Below are the code and all the weights of a small trained network. Each question names an input and a target symbol and asks about switching units off, where a switched-off unit gives its printed mean instead of its output.

import numpy as np


def w(rows, s, z=0):
    codes = np.array(rows[::2]) - 128.0
    scale = np.full(codes.shape[1], s)
    scale[-1] = z or s
    return codes * scale


def softmax(a):
    e = np.exp(a - a.max(-1, keepdims=True))
    return e / e.sum(-1, keepdims=True)


def log_softmax(a):
    a = a - a.max(-1, keepdims=True)
    return a - np.log(np.exp(a).sum(-1, keepdims=True))


def net(x, mask):
    ids = ['ΘΨΩγδζτφ'.index(c) for c in x.split()]
    T = len(ids)
    res = E[ids] + P[:T]
    u = 0
    for l in range(3):
        r = res
        for j in range(3):
            rows = slice(4 * j, 4 * j + 4)
            q, k, v = (r @ M[l][rows].T for M in (Q, K, V))
            z = softmax(np.where(np.tri(T) > 0, q @ k.T / 4**0.5, -1e9)) @ v
            o = O[l][rows]
            res = res + np.where(mask[u + j], z, o[:, -1]) @ o[:, :-1]
        u += 3
    return log_softmax(res[-1] @ U[:, :-1].T + U[:, -1])


Q, K, V, O = {}, {}, {}, {}
E = w([
[123,38,106,138,95,94],'Θ',
[141,138,213,254,148,72],'Ψ',
[136,107,38,208,92,186],'Ω',
[78,135,173,135,212,187],'γ',
[38,102,103,159,172,64],'δ',
[193,35,123,186,147,195],'ζ',
[143,114,26,126,160,192],'τ',
[111,59,122,71,189,106],'φ',
],0.017)
P = w([
[253,149,89,72,59,70],'0',
[190,146,100,82,97,106],'1',
[154,132,89,69,121,127],'2',
[131,111,95,77,150,142],'3',
[108,87,94,79,169,155],'4',
[89,59,92,73,204,174],'5',
[83,48,83,72,214,172],'6',
[87,25,71,84,221,167],'7',
],0.0049)
Q[0] = w([
[127,47,127,191,146,155],'L0H1',
[168,108,166,74,108,156],'L0H1',
[172,144,157,92,131,164],'L0H1',
[123,167,117,86,128,102],'L0H1',
[186,159,224,165,151,87],'L0H2',
[179,105,126,45,157,123],'L0H2',
[196,181,156,91,193,254],'L0H2',
[144,168,45,123,195,48],'L0H2',
[111,124,78,130,120,121],'L0H3',
[87,116,139,118,92,208],'L0H3',
[158,153,170,190,158,143],'L0H3',
[151,131,108,115,170,111],'L0H3',
],0.023)
K[0] = w([
[89,50,124,154,163,170],'L0H1',
[125,150,150,100,84,166],'L0H1',
[149,147,121,127,103,132],'L0H1',
[152,168,131,96,105,119],'L0H1',
[251,142,183,153,140,124],'L0H2',
[151,78,126,51,101,153],'L0H2',
[153,81,139,140,198,247],'L0H2',
[163,195,101,36,125,142],'L0H2',
[110,104,159,128,121,180],'L0H3',
[57,115,87,121,145,151],'L0H3',
[127,184,150,108,138,65],'L0H3',
[130,163,158,114,85,138],'L0H3',
],0.024)
V[0] = w([
[4,183,110,113,138,59],'L0H1',
[170,118,146,85,163,168],'L0H1',
[154,116,128,144,111,144],'L0H1',
[168,115,168,40,200,178],'L0H1',
[218,223,158,172,243,57],'L0H2',
[46,53,36,176,144,23],'L0H2',
[185,209,128,177,243,51],'L0H2',
[165,159,161,113,124,167],'L0H2',
[108,231,98,114,71,140],'L0H3',
[50,59,119,191,179,125],'L0H3',
[180,112,147,127,148,148],'L0H3',
[5,73,100,225,182,137],'L0H3',
],0.0044)
O[0] = w([
[254,142,54,94,149,113,3],'L0H1',
[73,142,136,117,102,137,156],'L0H1',
[109,116,147,142,128,130,158],'L0H1',
[32,178,122,83,73,143,144],'L0H1',
[177,177,98,101,159,203,91],'L0H2',
[111,108,175,142,216,75,248],'L0H2',
[156,160,109,96,173,183,123],'L0H2',
[132,133,112,127,85,147,85],'L0H2',
[111,103,124,116,83,103,64],'L0H3',
[142,108,135,167,141,144,208],'L0H3',
[94,156,146,132,158,133,153],'L0H3',
[131,87,144,189,129,139,231],'L0H3',
],0.0057,0.0037)
Q[1] = w([
[135,99,79,73,120,140],'L1H1',
[83,51,103,173,97,161],'L1H1',
[71,140,50,87,185,141],'L1H1',
[141,163,111,160,140,192],'L1H1',
[171,109,105,114,58,131],'L1H2',
[171,119,149,174,163,207],'L1H2',
[105,220,150,125,107,82],'L1H2',
[142,192,152,4,179,54],'L1H2',
[164,106,160,122,125,128],'L1H3',
[152,114,126,49,135,153],'L1H3',
[148,130,150,96,138,129],'L1H3',
[150,82,104,132,138,130],'L1H3',
],0.019)
K[1] = w([
[90,131,133,103,73,129],'L1H1',
[107,146,151,195,87,196],'L1H1',
[117,58,43,156,95,179],'L1H1',
[111,202,87,161,92,102],'L1H1',
[168,121,133,120,46,159],'L1H2',
[99,90,65,118,192,197],'L1H2',
[113,190,114,222,143,107],'L1H2',
[115,238,112,76,127,4],'L1H2',
[133,85,156,121,127,134],'L1H3',
[159,136,159,80,141,144],'L1H3',
[112,125,150,117,133,145],'L1H3',
[161,86,91,114,163,137],'L1H3',
],0.018)
V[1] = w([
[64,158,154,142,108,141],'L1H1',
[134,131,124,116,97,133],'L1H1',
[127,116,123,125,134,122],'L1H1',
[188,87,81,91,125,108],'L1H1',
[254,99,146,65,110,226],'L1H2',
[106,141,115,137,55,132],'L1H2',
[40,151,107,165,74,78],'L1H2',
[107,130,95,107,92,142],'L1H2',
[134,173,116,98,104,128],'L1H3',
[170,145,180,50,80,138],'L1H3',
[162,82,177,136,175,146],'L1H3',
[219,146,158,23,110,138],'L1H3',
],0.0073)
O[1] = w([
[86,146,134,125,166,73,122],'L1H1',
[118,138,150,114,106,128,111],'L1H1',
[134,125,123,130,111,129,133],'L1H1',
[174,107,126,125,48,195,116],'L1H1',
[2,180,189,145,153,165,126],'L1H2',
[132,118,142,182,111,171,101],'L1H2',
[186,98,117,164,105,145,106],'L1H2',
[151,122,147,138,127,177,117],'L1H2',
[116,112,118,167,115,92,70],'L1H3',
[77,165,116,165,54,51,10],'L1H3',
[139,154,118,75,69,171,153],'L1H3',
[122,140,121,184,41,99,2],'L1H3',
],0.0058,0.0078)
Q[2] = w([
[139,110,85,88,112,175],'L2H1',
[99,98,76,182,180,175],'L2H1',
[81,196,84,99,160,134],'L2H1',
[82,138,50,181,76,81],'L2H1',
[69,115,66,165,120,10],'L2H2',
[135,177,122,97,137,67],'L2H2',
[116,136,101,163,96,121],'L2H2',
[86,170,102,127,73,127],'L2H2',
[191,88,104,107,103,134],'L2H3',
[148,98,205,32,156,188],'L2H3',
[197,69,179,128,229,174],'L2H3',
[152,123,197,152,50,115],'L2H3',
],0.013)
K[2] = w([
[158,195,123,102,134,162],'L2H1',
[160,64,210,184,195,246],'L2H1',
[149,182,196,141,52,180],'L2H1',
[222,160,170,59,114,44],'L2H1',
[186,117,184,210,32,180],'L2H2',
[104,99,136,123,32,174],'L2H2',
[167,124,173,114,77,103],'L2H2',
[123,127,205,117,16,68],'L2H2',
[86,122,182,125,94,132],'L2H3',
[47,93,2,53,135,132],'L2H3',
[13,31,79,52,231,190],'L2H3',
[94,240,137,250,132,61],'L2H3',
],0.01)
V[2] = w([
[82,64,104,196,130,107],'L2H1',
[82,78,172,78,84,129],'L2H1',
[146,103,207,158,135,60],'L2H1',
[192,144,65,97,117,73],'L2H1',
[166,199,151,107,179,170],'L2H2',
[139,122,160,169,97,139],'L2H2',
[129,154,74,168,137,104],'L2H2',
[126,83,151,150,139,45],'L2H2',
[195,139,244,131,202,129],'L2H3',
[175,73,149,182,130,88],'L2H3',
[122,91,207,123,86,124],'L2H3',
[115,59,179,11,96,114],'L2H3',
],0.011)
O[2] = w([
[103,86,107,148,85,190,200],'L2H1',
[70,60,189,55,167,137,122],'L2H1',
[100,109,177,180,206,109,84],'L2H1',
[77,171,13,224,164,32,9],'L2H1',
[129,222,138,193,113,143,181],'L2H2',
[143,80,181,115,156,188,77],'L2H2',
[144,143,83,126,173,111,124],'L2H2',
[193,132,150,81,120,67,115],'L2H2',
[211,210,221,45,76,149,141],'L2H3',
[177,54,216,88,106,144,108],'L2H3',
[121,145,204,158,56,156,73],'L2H3',
[92,150,149,171,2,2,171],'L2H3',
],0.0078,0.011)
U = w([
[164,29,88,128,185,52,3],'Θ',
[136,167,174,235,210,120,141],'Ψ',
[170,53,105,225,71,253,12],'Ω',
[32,239,32,90,113,204,132],'γ',
[156,159,44,25,128,64,171],'δ',
[43,150,147,67,130,218,127],'ζ',
[79,107,20,132,145,203,192],'τ',
[48,114,93,137,72,84,214],'φ',
],0.005,0.0064)

Each question gives the input, a string of symbols that net reads in full, and the target symbol t.
The units are the heads (4 rows each of Q, K, V and O). Each row of codes is followed by its name. A weight is (code - 128) times the scale printed after its matrix; where a second scale follows, it is the last column's (O and U).
mask holds one flag per head, layer by layer. A switched-off head (its flag False) gives its mean, the last column of its rows in O, instead of its output. The means were averaged over made-up inputs and are rounded, as every weight is.
A unit's drop is (log p(t) with every unit on - log p(t) with that unit switched off) / (log p(t) with every unit on - log p(t) with every unit switched off).
The circuit of an input: a set's keep is (log p(t) with only the set's units on - log p(t) with every unit switched off) / (log p(t) with every unit on - log p(t) with every unit switched off). Starting from all 9 units, units are removed one at a time, each time the one whose removal leaves the highest keep (on an exact tie, the one counted first), for as long as the keep stays at least 0.8.
units of the circuit, in order: the units of the circuit, biggest drop first
most important unit: the unit with the biggest drop
which heads matter: for each layer, one digit per head in row order, 1 if its drop is at least 0.15 and else 0, layers parted by /
input τ φ Ω Ω Θ δ τ, target δ: which heads matter	010 / 000 / 010
input Ω Ω γ, target γ: most important unit	L1H2
input τ Ψ Θ τ Ψ ζ ζ Ω, target ζ: which heads matter	000 / 001 / 100
input Ψ Ψ Ψ ζ, target ζ: units of the circuit, in order	[L1H2, L2H3]
input τ Ψ Θ Θ, target Θ: units of the circuit, in order	[L1H2, L2H1, L0H2]
input Ω Ω Ω δ ζ Θ, target ζ: units of the circuit, in order	[L2H1, L0H3, L1H2]
input Ω Ω Θ Ω δ Θ γ, target δ: units of the circuit, in order	[L2H2, L0H1, L0H2, L1H2]
input τ Ψ Ω Ψ Ψ Ω Ψ, target Ω: which heads matter	010 / 011 / 101
input δ Ω Ω γ γ, target δ: which heads matter	010 / 010 / 110
input τ τ Ψ, target τ: units of the circuit, in order	[L2H3, L0H2]
input Ω Ω φ Ψ Θ, target φ: which heads matter	000 / 000 / 001
input δ ζ Ω τ δ Θ, target δ: which heads matter	110 / 001 / 010
input γ Ω ζ Θ Ψ, target ζ: which heads matter	100 / 010 / 100
input τ Ψ ζ Ψ τ τ γ δ, target δ: which heads matter	100 / 011 / 001
input τ Ω φ δ Ω γ Ψ, target δ: units of the circuit, in order	[L0H1, L0H2, L2H2, L2H3]
input Θ Ω Ω, target Ω: which heads matter	010 / 010 / 001
input Θ Θ Ω Ω Ψ φ τ, target φ: units of the circuit, in order	[L2H3, L1H2]
input Ω δ Θ Ω φ Ω, target φ: which heads matter	000 / 000 / 001
input τ Θ Ω δ δ Θ, target δ: which heads matter	110 / 000 / 010
input γ Ψ τ Ω Ω Θ Ω, target Ω: which heads matter	010 / 011 / 001
input Ω Ω φ Ω Θ ζ, target ζ: units of the circuit, in order	[L2H1, L1H2]
input Ω δ τ Ψ δ Ω, target δ: units of the circuit, in order	[L2H2, L0H2, L0H1]
input δ γ Ψ, target δ: units of the circuit, in order	[L0H2, L0H1, L2H2, L2H3]
input Θ φ Ω Ω δ Ω, target δ: units of the circuit, in order	[L2H2, L0H1, L2H3]
input δ Θ Ω Θ Ω φ, target φ: units of the circuit, in order	[L2H3, L1H3]
input Ω τ Θ Ω Ψ ζ Ω, target ζ: most important unit	L1H3
